What each symbol does to the nodes:
σ: CF->TM, NL->LL, CN->HF, GZ->CN, SJ->JQ, TM->Q937, JZ->RT, RD->ZN, MG->FL, GG->CR, JM->JL, DC->GF, BZ->RD, JC->QM, FG->CD, BQ->NR, HG->HP, JJ->JN, LT->QP, RC->HS, GH->GT, ML->GM, SZ->QH, DT->PM, DG->GH, RG->NQ, NR->CQ, TL->LT, HR->MH, HF->QQ, NZ->NL, MS->HC, RZ->GS, GD->GJ, TZ->CM, GT->DT, CP->PB, TR->BG, FM->DC, ZC->HD, FL->CP, MJ->SB, HJ->QC, JD->TG, CG->DR, FC->DG, MZ->LB, PZ->CC, ZP->ZC, PN->JD, JH->MR, BN->FJ, QQ->HJ, HB->DS, DN->DL, PQ->FZ, GM->PR, JB->HB, HD->JB, JR->GL, NB->ZQ, CH->BT, HQ->TL, ZT->ZP, JQ->JH, NF->CF, BT->BS, GP->JF, JN->DN, CC->ZF, TJ->RR, DZ->CG, TB->LZ, BG->BR, MN->NT, BS->ZR, MF->PN, ZR->HG, BH->CH, FF->NZ, FZ->MG, MH->SD, JL->ZZ, QP->BZ, CQ->BB, SQ->SF, QH->SQ, BD->GZ, HS->DZ, DL->MS, RR->SJ, GL->HR, BP->JJ, GF->JR, NQ->ZT, LC->JP, NS->NH, NH->GG, Q937->Q571, NM->FC, ZS->ML, DR->MT, FJ->FG, BR->BQ, LJ->TB, CD->PQ, SM->MJ, RJ->FM, CL->SN, ZQ->NM, CM->JC, SB->LJ, ZF->NC, GJ->MB, RL->RZ, ZZ->PJ, MR->SM, MT->PH, GN->QJ, SN->TQ, PM->GD, HC->RJ, RH->TJ, DQ->RG, ZN->NS, PB->JM, TG->NB, CR->GP, ZG->QB, QB->DQ, DP->PZ, MP->HQ, QC->NF, NT->LM, LM->MZ, JF->DP, HM->RH, QZ->FF, LS->BN, MD->HM, GS->JZ, BB->RL, PH->HZ, RT->MP, SD->ZS, LL->RC, JP->CL, PR->MF, HZ->LS, QJ->TR, Q571->QZ, ZB->ZG, PJ->TZ, NC->MN, DS->BP, QM->GN, HP->ZB, TQ->BD, MB->LC, LZ->SZ, LB->MD, SF->BH
ρ: CF->TQ, NL->QC, CN->GJ, GZ->GD, SJ->NT, TM->BD, JZ->BG, RD->GS, MG->PH, GG->HQ, JM->FJ, DC->BP, BZ->RZ, JC->FL, FG->DZ, BQ->TZ, HG->SZ, JJ->NQ, LT->BB, RC->CF, GH->MF, ML->FM, SZ->JQ, DT->JD, DG->PR, RG->BT, NR->CM, TL->CQ, HR->DL, HF->MB, NZ->HJ, MS->HD, RZ->QJ, GD->NB, TZ->FZ, GT->PN, CP->LS, TR->JL, FM->DS, ZC->HP, FL->HZ, MJ->HM, HJ->JP, JD->HR, CG->Q571, FC->GM, MZ->JF, PZ->RD, ZP->HG, PN->GL, JH->MZ, BN->RC, QQ->LC, HB->QB, DN->ZP, PQ->DR, GM->DC, JB->ZG, HD->ZB, JR->JN, NB->SD, CH->SB, HQ->NR, ZT->ZR, JQ->LM, NF->SN, BT->LJ, GP->LT, JN->ZT, CC->ZN, TJ->NC, DZ->Q937, TB->RR, BG->ZZ, MN->GG, BS->TB, MF->JR, ZR->LZ, BH->MJ, FF->QQ, FZ->MT, MH->MS, JL->FG, QP->RL, CQ->JC, SQ->MR, QH->JH, BD->PM, HS->TM, DL->ZC, RR->MN, GL->DN, BP->RG, GF->JJ, NQ->BS, LC->FC, NS->RT, NH->MP, Q937->GZ, NM->ML, ZS->RJ, DR->QZ, FJ->HS, BR->PJ, LJ->TJ, CD->CG, SM->MD, RJ->HB, CL->GH, ZQ->ZS, CM->MG, SB->RH, ZF->NS, GJ->ZQ, RL->GN, ZZ->CD, MR->LB, MT->FF, GN->PB, SN->GT, PM->TG, HC->JB, RH->ZF, DQ->CH, ZN->JZ, PB->BN, TG->MH, CR->TL, ZG->SF, QB->BH, DP->BZ, MP->BQ, QC->CL, NT->CR, LM->GP, JF->QP, HM->CC, QZ->HF, LS->LL, MD->PZ, GS->TR, BB->QM, PH->NZ, RT->BR, SD->HC, LL->NF, JP->DG, PR->GF, HZ->NL, QJ->JM, Q571->CN, ZB->SQ, PJ->PQ, NC->NH, DS->DQ, QM->CP, HP->QH, TQ->DT, MB->NM, LZ->SJ, LB->DP, SF->SM
ψ: CF->Q937, NL->RC, CN->QQ, GZ->HF, SJ->JH, TM->Q571, JZ->MP, RD->NS, MG->CP, GG->GP, JM->ZZ, DC->JR, BZ->ZN, JC->GN, FG->PQ, BQ->CQ, HG->ZB, JJ->DN, LT->BZ, RC->DZ, GH->DT, ML->PR, SZ->SQ, DT->GD, DG->GT, RG->ZT, NR->BB, TL->QP, HR->SD, HF->HJ, NZ->LL, MS->RJ, RZ->JZ, GD->MB, TZ->JC, GT->PM, CP->JM, TR->BR, FM->GF, ZC->JB, FL->PB, MJ->LJ, HJ->NF, JD->NB, CG->MT, FC->GH, MZ->MD, PZ->ZF, ZP->HD, PN->TG, JH->SM, BN->FG, QQ->QC, HB->BP, DN->MS, PQ->MG, GM->MF, JB->DS, HD->HB, JR->HR, NB->NM, CH->BS, HQ->LT, ZT->ZC, JQ->MR, NF->TM, BT->ZR, GP->DP, JN->DL, CC->NC, TJ->SJ, DZ->DR, TB->SZ, BG->BQ, MN->LM, BS->HG, MF->JD, ZR->HP, BH->BT, FF->NL, FZ->FL, MH->ZS, JL->PJ, QP->RD, CQ->RL, SQ->BH, QH->SF, BD->CN, HS->CG, DL->HC, RR->JQ, GL->MH, BP->JN, GF->GL, NQ->ZP, LC->CL, NS->GG, NH->CR, Q937->QZ, NM->DG, ZS->GM, DR->PH, FJ->CD, BR->NR, LJ->LZ, CD->FZ, SM->SB, RJ->DC, CL->TQ, ZQ->FC, CM->QM, SB->TB, ZF->MN, GJ->LC, RL->GS, ZZ->TZ, MR->MJ, MT->HZ, GN->TR, SN->BD, PM->GJ, HC->FM, RH->RR, DQ->NQ, ZN->NH, PB->JL, TG->ZQ, CR->JF, ZG->DQ, QB->RG, DP->CC, MP->TL, QC->CF, NT->MZ, LM->LB, JF->PZ, HM->TJ, QZ->NZ, LS->FJ, MD->RH, GS->RT, BB->RZ, PH->LS, RT->HQ, SD->ML, LL->HS, JP->SN, PR->PN, HZ->BN, QJ->BG, Q571->FF, ZB->QB, PJ->CM, NC->NT, DS->JJ, QM->QJ, HP->ZG, TQ->GZ, MB->JP, LZ->QH, LB->HM, SF->CH
τ: CF->NL, NL->MT, CN->TM, GZ->CF, SJ->LJ, TM->LL, JZ->BZ, RD->JF, MG->PJ, GG->ZF, JM->QM, DC->ZS, BZ->GP, JC->BQ, FG->PB, BQ->JZ, HG->NQ, JJ->FM, LT->GG, RC->HZ, GH->LC, ML->NB, SZ->BS, DT->CL, DG->MB, RG->HB, NR->RT, TL->NH, HR->MF, HF->Q937, NZ->DR, MS->GL, RZ->LT, GD->TQ, TZ->BG, GT->JP, CP->CM, TR->RL, FM->SD, ZC->JN, FL->TZ, MJ->SQ, HJ->QZ, JD->GH, CG->FJ, FC->GJ, MZ->SJ, PZ->MZ, ZP->JJ, PN->DG, JH->LZ, BN->FL, QQ->Q571, HB->MS, DN->GF, PQ->JL, GM->ZQ, JB->DL, HD->DN, JR->GM, NB->DT, CH->ZG, HQ->NS, ZT->BP, JQ->TB, NF->NZ, BT->QB, GP->MN, JN->DC, CC->LB, TJ->MJ, DZ->BN, TB->CH, BG->RZ, MN->RH, BS->DQ, MF->FC, ZR->RG, BH->ZB, FF->CG, FZ->ZZ, MH->PN, JL->GN, QP->CR, CQ->MP, SQ->HG, QH->ZR, BD->NF, HS->LS, DL->JR, RR->SB, GL->PR, BP->RJ, GF->ML, NQ->DS, LC->CN, NS->PZ, NH->CC, Q937->RC, NM->GD, ZS->TG, DR->FG, FJ->CP, BR->GS, LJ->BH, CD->JM, SM->QH, RJ->MH, CL->QQ, ZQ->PM, CM->BR, SB->SF, ZF->MD, GJ->BD, RL->TL, ZZ->QJ, MR->SZ, MT->CD, GN->CQ, SN->HJ, PM->SN, HC->HR, RH->SM, DQ->JB, ZN->DP, PB->JC, TG->GT, CR->NC, ZG->ZC, QB->HD, DP->LM, MP->ZN, QC->FF, NT->TJ, LM->RR, JF->NT, HM->MR, QZ->DZ, LS->MG, MD->JH, GS->QP, BB->HQ, PH->PQ, RT->RD, SD->JD, LL->PH, JP->HF, PR->NM, HZ->FZ, QJ->BB, Q571->HS, ZB->ZP, PJ->TR, NC->HM, DS->HC, QM->NR, HP->ZT, TQ->QC, MB->GZ, LZ->BT, LB->JQ, SF->HP
θ: CF->HJ, NL->QZ, CN->TQ, GZ->SN, SJ->RH, TM->QC, JZ->RL, RD->LT, MG->CD, GG->ZN, JM->FL, DC->HC, BZ->TL, JC->PJ, FG->LS, BQ->TR, HG->BT, JJ->HB, LT->MP, RC->NZ, GH->NM, ML->MH, SZ->LJ, DT->DG, DG->ZQ, RG->ZG, NR->BG, TL->RT, HR->GF, HF->BD, NZ->Q571, MS->JN, RZ->CQ, GD->GT, TZ->JL, GT->FC, CP->FZ, TR->QM, FM->MS, ZC->NQ, FL->PQ, MJ->JH, HJ->CN, JD->PR, CG->RC, FC->NB, MZ->MN, PZ->GP, ZP->RG, PN->GM, JH->RR, BN->PH, QQ->GZ, HB->ZC, DN->BP, PQ->FJ, GM->SD, JB->ZP, HD->ZT, JR->FM, NB->PN, CH->SQ, HQ->JZ, ZT->DQ, JQ->TJ, NF->QQ, BT->SF, GP->NH, JN->DS, CC->JF, TJ->MD, DZ->LL, TB->MJ, BG->GN, MN->CC, BS->BH, MF->ML, ZR->CH, BH->QH, FF->Q937, FZ->FG, MH->JR, JL->CP, QP->HQ, CQ->BR, SQ->LZ, QH->TB, BD->CL, HS->NL, DL->JJ, RR->HM, GL->DC, BP->JB, GF->RJ, NQ->QB, LC->GD, NS->BZ, NH->RD, Q937->NF, NM->TG, ZS->HR, DR->HS, FJ->HZ, BR->QJ, LJ->SM, CD->BN, SM->JQ, RJ->DL, CL->MB, ZQ->JD, CM->ZZ, SB->MR, ZF->DP, GJ->DT, RL->NR, ZZ->PB, MR->SJ, MT->DZ, GN->CM, SN->LC, PM->GH, HC->DN, RH->LB, DQ->ZB, ZN->QP, PB->MG, TG->MF, CR->NS, ZG->HG, QB->HP, DP->CR, MP->GS, QC->HF, NT->ZF, LM->NC, JF->GG, HM->MZ, QZ->TM, LS->MT, MD->LM, GS->BB, BB->BQ, PH->CG, RT->RZ, SD->GL, LL->FF, JP->GJ, PR->ZS, HZ->DR, QJ->JC, Q571->CF, ZB->ZR, PJ->JM, NC->PZ, DS->HD, QM->TZ, HP->BS, TQ->JP, MB->PM, LZ->SB, LB->NT, SF->SZ
φ: CF->NF, NL->NZ, CN->GZ, GZ->BD, SJ->RR, TM->CF, JZ->GS, RD->BZ, MG->FZ, GG->NH, JM->PB, DC->FM, BZ->QP, JC->CM, FG->FJ, BQ->BR, HG->ZR, JJ->BP, LT->TL, RC->LL, GH->DG, ML->ZS, SZ->LZ, DT->GT, DG->FC, RG->DQ, NR->BQ, TL->HQ, HR->GL, HF->CN, NZ->FF, MS->DL, RZ->RL, GD->PM, TZ->PJ, GT->GH, CP->FL, TR->QJ, FM->RJ, ZC->ZP, FL->MG, MJ->SM, HJ->QQ, JD->PN, CG->DZ, FC->NM, MZ->LM, PZ->DP, ZP->ZT, PN->MF, JH->JQ, BN->LS, QQ->HF, HB->JB, DN->JN, PQ->CD, GM->ML, JB->HD, HD->ZC, JR->GF, NB->TG, CH->BH, HQ->MP, ZT->NQ, JQ->SJ, NF->QC, BT->CH, GP->CR, JN->JJ, CC->PZ, TJ->RH, DZ->HS, TB->LJ, BG->TR, MN->NC, BS->BT, MF->PR, ZR->BS, BH->SF, FF->QZ, FZ->PQ, MH->HR, JL->JM, QP->LT, CQ->NR, SQ->QH, QH->SZ, BD->TQ, HS->RC, DL->DN, RR->TJ, GL->JR, BP->DS, GF->DC, NQ->RG, LC->MB, NS->ZN, NH->NS, Q937->TM, NM->ZQ, ZS->SD, DR->CG, FJ->BN, BR->BG, LJ->SB, CD->FG, SM->MR, RJ->HC, CL->JP, ZQ->NB, CM->TZ, SB->MJ, ZF->CC, GJ->GD, RL->BB, ZZ->JL, MR->JH, MT->DR, GN->QM, SN->CL, PM->DT, HC->MS, RH->HM, DQ->QB, ZN->RD, PB->CP, TG->JD, CR->GG, ZG->ZB, QB->ZG, DP->JF, MP->RT, QC->HJ, NT->MN, LM->NT, JF->GP, HM->MD, QZ->Q571, LS->HZ, MD->LB, GS->RZ, BB->CQ, PH->MT, RT->JZ, SD->MH, LL->NL, JP->LC, PR->GM, HZ->PH, QJ->GN, Q571->Q937, ZB->HP, PJ->ZZ, NC->ZF, DS->HB, QM->JC, HP->HG, TQ->SN, MB->GJ, LZ->TB, LB->MZ, SF->SQ

The rows follow the links: the fewer symbols apart two nodes are, the more alike their rows tend to be.

Each row is also shifted at random along 6 hidden directions that mean nothing.

Rows with their nodes:
116;-118;-130;106;106;-204;120;-368;16;-239;597;-402;47;478;593;-160;381;-8;-47;271;-106;-219;107;295;-89;129;56;274;247;3;-44;18;-138;268;357;-100;-510;82;136;342;-230;-58; node MP
1199;-288;14;-63;84;227;180;178;-34;-19;-430;149;-118;3;-235;-178;-532;36;111;90;567;288;37;-61;-31;28;-2;46;-329;-135;33;-14;151;-8;-324;261;322;-215;-37;-223;131;-88; node ZB
-687;316;18;-91;-224;-94;240;118;4;-30;-9;-247;66;169;377;-60;462;-146;-71;130;-1;-112;-180;85;-66;66;5;-128;453;220;10;-15;168;208;-80;108;-441;-54;29;-84;-117;-122; node HZ
270;-374;-75;-257;223;0;-95;-99;-110;58;445;210;-48;-280;-163;210;-246;293;-48;107;-118;193;-78;121;65;130;-107;-181;1;-229;-1;224;149;-468;-152;-222;111;132;1;-185;69;218; node FM
-371;-126;-396;-110;-277;-4;75;-137;-289;168;1181;99;117;-10;180;-76;122;391;95;-35;70;14;-70;328;16;229;-372;154;55;4;17;153;35;23;293;85;0;-123;84;-116;-298;-486; node FF
100;-301;-214;196;122;-205;121;-326;-87;-231;385;-387;-349;356;236;-22;-44;228;85;415;97;-92;241;169;-67;166;236;317;-179;-92;-68;291;49;2;212;-3;5;-3;-26;-116;-123;44; node TR
1003;16;15;132;-493;27;73;88;1;-246;-872;-131;-450;612;70;-189;-56;29;96;130;265;-555;-48;24;7;325;281;356;-14;2;-54;166;352;99;6;191;387;-187;-253;-368;17;-296; node NF
-429;66;125;-188;-291;70;-51;210;12;179;-109;269;193;-241;-63;7;-19;-242;53;-524;-181;-175;-229;-16;-48;-124;-470;-54;215;20;18;-68;51;-140;-51;85;-109;-34;12;22;-13;-63; node BD
469;152;102;59;-387;31;79;282;5;-124;-910;-107;-266;436;111;-206;18;-21;89;41;328;-366;-108;-16;-27;243;200;237;23;49;-35;8;246;171;-187;237;250;-178;-215;-332;32;-319; node QZ
-35;149;-118;172;-163;-119;-250;-271;19;210;670;149;-36;-156;-447;51;213;-32;2;-308;-533;-236;38;-75;153;-136;-122;-21;38;-130;-30;195;55;-347;530;-220;101;228;-52;25;-150;105; node FC
-570;-440;67;-359;349;-83;-300;244;14;216;-352;65;-73;-202;14;-211;-75;288;-229;199;254;17;-124;-3;305;259;321;-127;-115;-229;-19;169;-305;-57;-332;20;111;312;-158;26;158;-400; node ZS
892;-221;-146;-11;-36;-289;-103;3;34;106;41;-309;-253;400;224;-607;432;133;-153;303;274;-427;-4;97;282;347;424;235;65;-203;-64;314;-163;227;229;179;-102;256;-178;70;-171;-699; node MF
-64;-35;135;118;260;-145;34;533;-97;279;-182;-51;15;-415;-130;-71;-293;-153;457;-466;359;473;133;-155;-293;-401;-417;185;-543;-111;20;-92;-232;-129;-420;394;60;-119;-119;-358;-31;85; node TZ
-823;284;102;188;173;-159;61;89;24;114;191;-121;111;-214;-80;88;151;-301;174;-282;-177;252;101;-122;-175;-380;-229;-73;-34;15;1;-90;-37;-141;-25;22;-258;34;23;-79;-93;398; node CM
529;286;124;198;268;-101;-320;288;72;344;-60;178;33;-250;-674;-190;84;-94;238;-407;5;278;96;-258;92;-224;-37;-36;-333;-307;4;-123;-100;-338;-43;-4;308;241;-240;-267;-21;127; node DC
-603;113;-5;189;7;228;-268;-483;77;-354;-341;149;-165;-20;-218;755;-364;318;-229;319;-565;-84;169;-152;92;97;506;-158;-186;210;-43;-36;63;-159;172;-585;592;37;56;116;344;612; node NT
-254;-66;-181;182;-93;-113;144;-203;-88;-279;-109;-338;-488;389;96;117;-6;372;-53;621;124;-149;131;62;50;323;528;102;-114;51;-82;319;284;9;62;-50;298;-58;-124;-369;39;16; node PQ
18;405;-127;273;-520;31;37;-337;2;-178;173;-22;-197;432;-203;128;256;28;32;53;-347;-414;-8;20;37;177;115;87;225;67;-62;104;448;-99;470;-184;244;-67;-77;-201;-107;112; node Q937
662;377;333;-139;18;25;236;176;203;-83;-534;13;206;104;-32;-87;317;-621;-79;-107;-135;2;-261;-93;-82;-161;-106;-367;625;-19;28;-218;336;-72;-298;-29;-557;63;41;22;62;391; node DS
-634;92;-21;289;219;-77;-163;-364;64;-150;341;-96;4;129;-53;206;57;23;75;22;-364;28;238;17;-48;-78;94;136;-106;-77;-39;-91;-122;-97;294;-335;48;144;28;154;-25;430; node RT
37;-90;-60;-58;122;-140;-262;31;-47;300;525;166;28;-350;-323;-7;77;95;17;-244;-230;59;-23;-38;140;-70;-145;-80;-85;-205;-11;159;-110;-328;116;-108;64;252;-70;-67;-59;6; node GM
-341;75;-79;184;89;47;-217;-418;25;-221;240;-5;2;99;49;389;-21;222;-78;147;-435;-69;169;27;6;51;219;72;-88;113;-32;-106;-145;11;311;-410;190;82;83;232;57;310; node JF
39;137;167;275;14;-95;134;87;1;-173;-496;-160;-285;-79;-202;340;-271;-214;250;-106;-151;81;130;-188;-258;-271;-61;32;-197;30;-50;95;298;-325;-234;14;132;-119;-111;-421;82;630; node PJ
-826;359;45;250;267;-8;-386;-36;157;36;-120;-48;229;78;-9;-65;281;56;-33;-65;-120;56;178;-125;118;-33;336;104;-228;46;7;-388;-536;335;194;-217;142;219;-14;388;18;-55; node GP
194;13;-49;-34;-54;155;-6;-117;-72;-12;291;155;216;-363;70;403;-234;63;-32;-146;-234;168;19;-9;-111;-180;-242;-98;-65;260;45;-133;-133;46;37;-91;17;-153;185;215;51;165; node HM
-70;-68;280;82;251;-123;12;220;123;-180;-896;-292;-116;226;306;-139;-50;-262;85;27;196;-68;61;-60;-161;-62;134;213;-84;-51;-15;-147;-165;162;-332;132;-188;13;-98;42;105;130; node RL
520;329;-245;144;-415;-162;234;29;-149;129;798;-192;79;271;230;-276;516;-16;213;-138;117;-88;-23;187;-128;55;-313;233;196;91;-6;33;140;205;319;270;-254;-167;-14;-200;-403;-424; node HS
-91;56;1;169;11;-246;264;-165;54;-259;-63;-497;-221;440;371;-96;356;-172;-46;381;-2;-233;78;73;-79;41;274;107;236;62;-59;165;142;175;105;53;-421;23;5;-4;-109;104; node JC
-535;-343;-81;-218;-29;14;121;193;-209;-76;-245;-72;-246;-46;278;142;-346;409;6;323;370;103;-64;144;-56;272;87;42;-157;68;-16;238;116;-33;-412;147;213;-184;-85;-390;101;-187; node LS
-152;-146;-158;-160;-260;-65;-53;20;-83;212;526;95;107;11;119;-327;219;24;-27;-220;38;-276;-141;160;98;95;-272;164;165;-62;6;118;-123;110;264;169;-156;39;16;176;-203;-569; node CL
-1060;-347;132;-332;430;-159;53;227;17;52;29;-201;359;-25;765;-297;179;-111;-109;26;287;124;-93;216;-108;-2;-181;76;182;-8;40;-194;-519;372;-314;165;-725;83;153;447;-51;-325; node GS
-681;508;66;89;-323;17;-113;53;93;156;10;160;190;33;-241;-135;378;-293;35;-428;-276;-246;-135;-107;61;-110;-178;-57;267;43;7;-172;80;6;279;-22;-46;63;-37;64;-115;-70; node QQ
-150;-86;-172;-139;-174;-76;70;313;-149;162;69;-141;-17;280;393;-538;242;272;79;128;639;-54;-90;183;65;338;40;274;-66;14;19;20;-156;421;-77;403;15;-107;-97;-134;-196;-894; node LL
-39;-327;115;-168;158;-45;62;-78;-3;-291;-221;-164;41;139;607;165;-151;-26;-39;122;-51;-97;-27;223;-199;73;-77;150;154;40;-27;-49;-134;84;-217;-77;-331;-27;107;206;87;172; node LT
-82;-386;-192;129;200;-174;94;-157;-131;-118;344;-282;-284;142;172;0;-186;266;129;294;190;86;240;129;-108;97;108;278;-316;-112;-51;256;-30;-39;48;65;73;-40;-22;-179;-90;25; node GN
-627;-133;230;-138;332;28;-176;193;29;-40;-379;26;250;-190;337;129;-174;-47;45;-201;-10;150;-5;23;-166;-89;-163;65;-101;17;31;-295;-400;92;-340;-56;-141;36;59;245;148;135; node RD
-182;-453;-157;-288;105;284;133;-103;-59;-32;55;191;29;-197;30;56;-473;311;-226;377;331;250;3;46;124;145;151;-195;-170;87;42;59;-64;173;-158;66;186;-163;166;188;166;-208; node QH
1265;-91;40;70;-132;53;54;-144;-57;-332;-209;-90;-91;73;337;425;-315;11;85;-32;-219;-171;65;89;-281;-35;-148;197;-29;206;-33;-41;62;-4;-44;-103;24;-228;74;7;83;331; node CC
738;-27;212;-243;138;-76;78;257;83;24;-413;-48;51;57;100;-189;180;-251;-88;25;97;-7;-223;13;7;41;-9;-177;351;-137;1;-7;130;-86;-347;57;-371;114;-50;-63;59;26; node HC
-18;-209;-44;-212;5;265;172;-44;-39;-58;-7;186;144;-288;51;209;-357;56;-184;124;89;208;-54;0;7;-76;-65;-257;-16;225;70;-36;-38;145;-146;48;-21;-187;202;211;137;-16; node LJ
-420;-130;248;-136;170;-35;-359;332;92;217;-764;214;-118;-384;-351;17;-214;-19;-69;-226;-42;-55;-97;-246;187;-41;124;-127;-180;-174;-19;77;-151;-290;-329;-21;287;243;-222;-81;245;18; node JD
-213;208;174;186;-30;-166;214;88;94;-230;-679;-390;-270;274;134;56;166;-251;9;227;4;-151;41;-112;-116;-62;294;-4;111;112;-64;77;244;40;-158;61;-173;-24;-104;-231;56;291; node JL
-919;118;-312;256;58;-176;58;-349;-128;60;1033;-208;-96;60;-86;101;268;277;47;252;-143;164;207;92;34;9;112;18;-84;16;-33;211;58;-75;413;-128;20;49;28;-149;-237;67; node CP
-659;57;47;-105;193;40;-186;6;30;34;141;19;352;-183;329;116;106;46;-91;-109;-129;119;-3;50;-32;-59;-68;-27;13;170;35;-313;-467;261;-16;-127;-193;80;144;430;37;-39; node PZ
-16;292;142;90;-239;-39;142;302;32;-140;-901;-226;-255;299;115;-57;97;-75;72;126;263;-176;-74;-76;-74;134;256;69;29;128;-18;11;243;140;-304;188;136;-133;-199;-379;78;-92; node MT
255;-25;-195;257;176;267;-116;-119;-35;163;329;346;-42;-209;-829;-39;-477;292;159;-19;277;524;285;-206;140;-100;100;-8;-699;-190;49;-62;-16;-159;154;-27;768;-95;-12;-177;46;66; node ZR
162;-166;-82;-93;-65;200;148;-141;16;-142;-183;8;-6;25;146;70;-190;157;-245;373;169;-6;13;8;108;100;301;-110;-46;226;29;21;-70;337;10;42;63;-126;135;254;139;-200; node SM

From each start, follow one symbol. Which node do you reach?
Answers are names.
new walk
534;-66;186;-266;87;-146;-36;280;27;177;-94;55;104;-286;40;-47;123;-230;-19;-249;-125;0;-210;-10;-24;-132;-280;-185;273;-127;16;69;8;-253;-258;40;-370;158;-33;-39;-4;59
σ: SD
new walk
-233;47;-46;-27;-61;-105;132;339;-145;146;25;-141;-25;-45;190;-140;61;103;178;-40;367;188;-36;54;-110;4;-142;99;-134;69;12;17;-46;125;-228;307;-47;-128;-82;-324;-106;-305
σ: FJ
new walk
287;-150;69;-314;144;-45;133;-42;52;-85;14;-54;41;165;219;-117;252;-74;-253;334;-15;-50;-224;154;98;207;132;-276;510;-114;10;96;202;-71;-178;-95;-445;150;55;74;33;15
ψ: HC
new walk
536;101;-189;165;-533;17;27;-288;-79;-53;461;68;-143;249;-152;21;85;45;124;-154;-273;-402;-18;104;-23;96;-177;224;127;-8;-29;188;353;-153;470;-45;167;-85;-53;-161;-194;-41
ψ: HJ
new walk
-282;68;154;123;123;43;-161;-215;77;-309;-330;-15;-18;63;91;441;-175;-37;-16;7;-432;-74;86;-25;-132;-48;98;40;-18;57;-35;-171;-29;-124;-4;-372;93;47;41;129;177;582
σ: NS
new walk
20;-508;-37;-100;168;62;-55;-337;-128;-376;146;13;-132;-7;323;543;-560;325;10;202;-265;-22;106;226;-200;135;-86;175;-148;-21;-53;109;10;-230;-96;-314;154;-80;113;26;140;452
ψ: ZN
new walk
109;-243;102;57;221;0;-105;-23;-34;-162;-140;3;-20;-84;130;284;-402;37;189;-154;-93;104;128;62;-264;-98;-207;238;-260;-66;-17;-92;-129;-172;-166;-103;92;-49;16;-11;90;380
τ: NH
new walk
-430;-159;-18;-118;90;365;-17;-67;-41;33;-26;415;117;-566;-373;452;-640;121;-82;-31;-56;415;39;-158;15;-187;-105;-326;-297;150;63;-65;-8;-158;-181;-111;382;-178;167;78;262;295
ρ: RR
new walk
285;307;46;153;-163;-169;-203;176;63;416;352;129;160;-263;-382;-281;337;-343;186;-709;-247;-151;-43;-150;50;-332;-409;75;10;-124;6;-36;-141;-148;332;123;-95;162;-89;52;-240;-155
ψ: DT
new walk
8;-206;-379;196;-131;-95;82;-273;-229;-161;434;-222;-489;270;-23;155;-183;629;88;540;199;-13;208;158;38;362;352;245;-358;-26;-74;423;251;-100;180;-37;538;-128;-122;-506;-58;-114
φ: BN
new walk
134;-456;151;-336;-292;74;-14;27;-37;-173;-640;185;-251;-149;79;317;-465;-31;-142;-63;-218;-454;-256;43;-11;119;-135;-59;221;0;-43;294;309;-337;-259;-49;69;-57;-56;-117;232;172
θ: GT
new walk
-421;-106;-79;-144;-217;-14;-125;-18;-13;205;360;181;95;-144;-46;-140;88;4;-52;-298;-136;-240;-133;56;114;19;-255;21;150;-70;7;101;-61;-75;213;38;-62;78;3;142;-108;-296
ψ: CL
new walk
-331;-158;18;79;226;-148;50;-136;-15;-163;197;-201;-22;100;260;83;-29;-65;77;36;-100;3;117;91;-161;-70;-89;161;-14;-45;-25;18;-76;-49;24;-70;-244;22;60;83;-47;269
ρ: QM
new walk
-485;67;-49;245;256;-33;-347;-145;120;-111;-240;-162;-35;322;97;-108;120;296;-74;264;58;-61;229;-45;161;206;587;231;-343;-13;-25;-202;-470;357;189;-197;336;177;-55;283;62;-173
ψ: JF
new walk
-384;-468;-64;-328;-181;84;-111;89;-135;118;79;289;-35;-241;15;22;-374;235;-13;-167;83;-156;-151;136;61;156;-280;81;-55;-84;7;181;-26;-165;-91;88;193;-49;-15;-30;32;-331
σ: TQ
new walk
-394;-152;-197;21;-244;55;-232;-333;-116;126;793;365;-67;-290;-450;316;-226;211;30;-287;-513;-157;14;27;90;-16;-311;-1;-70;-128;-36;254;163;-498;443;-263;357;65;9;-82;-49;161
ρ: NM
new walk
-253;-54;-40;10;172;138;-226;74;-36;91;-21;151;165;-308;17;169;-274;269;-16;-73;77;250;111;-76;24;-56;43;24;-410;138;14;-204;-456;198;-55;-28;325;-46;59;213;111;-124
θ: MN
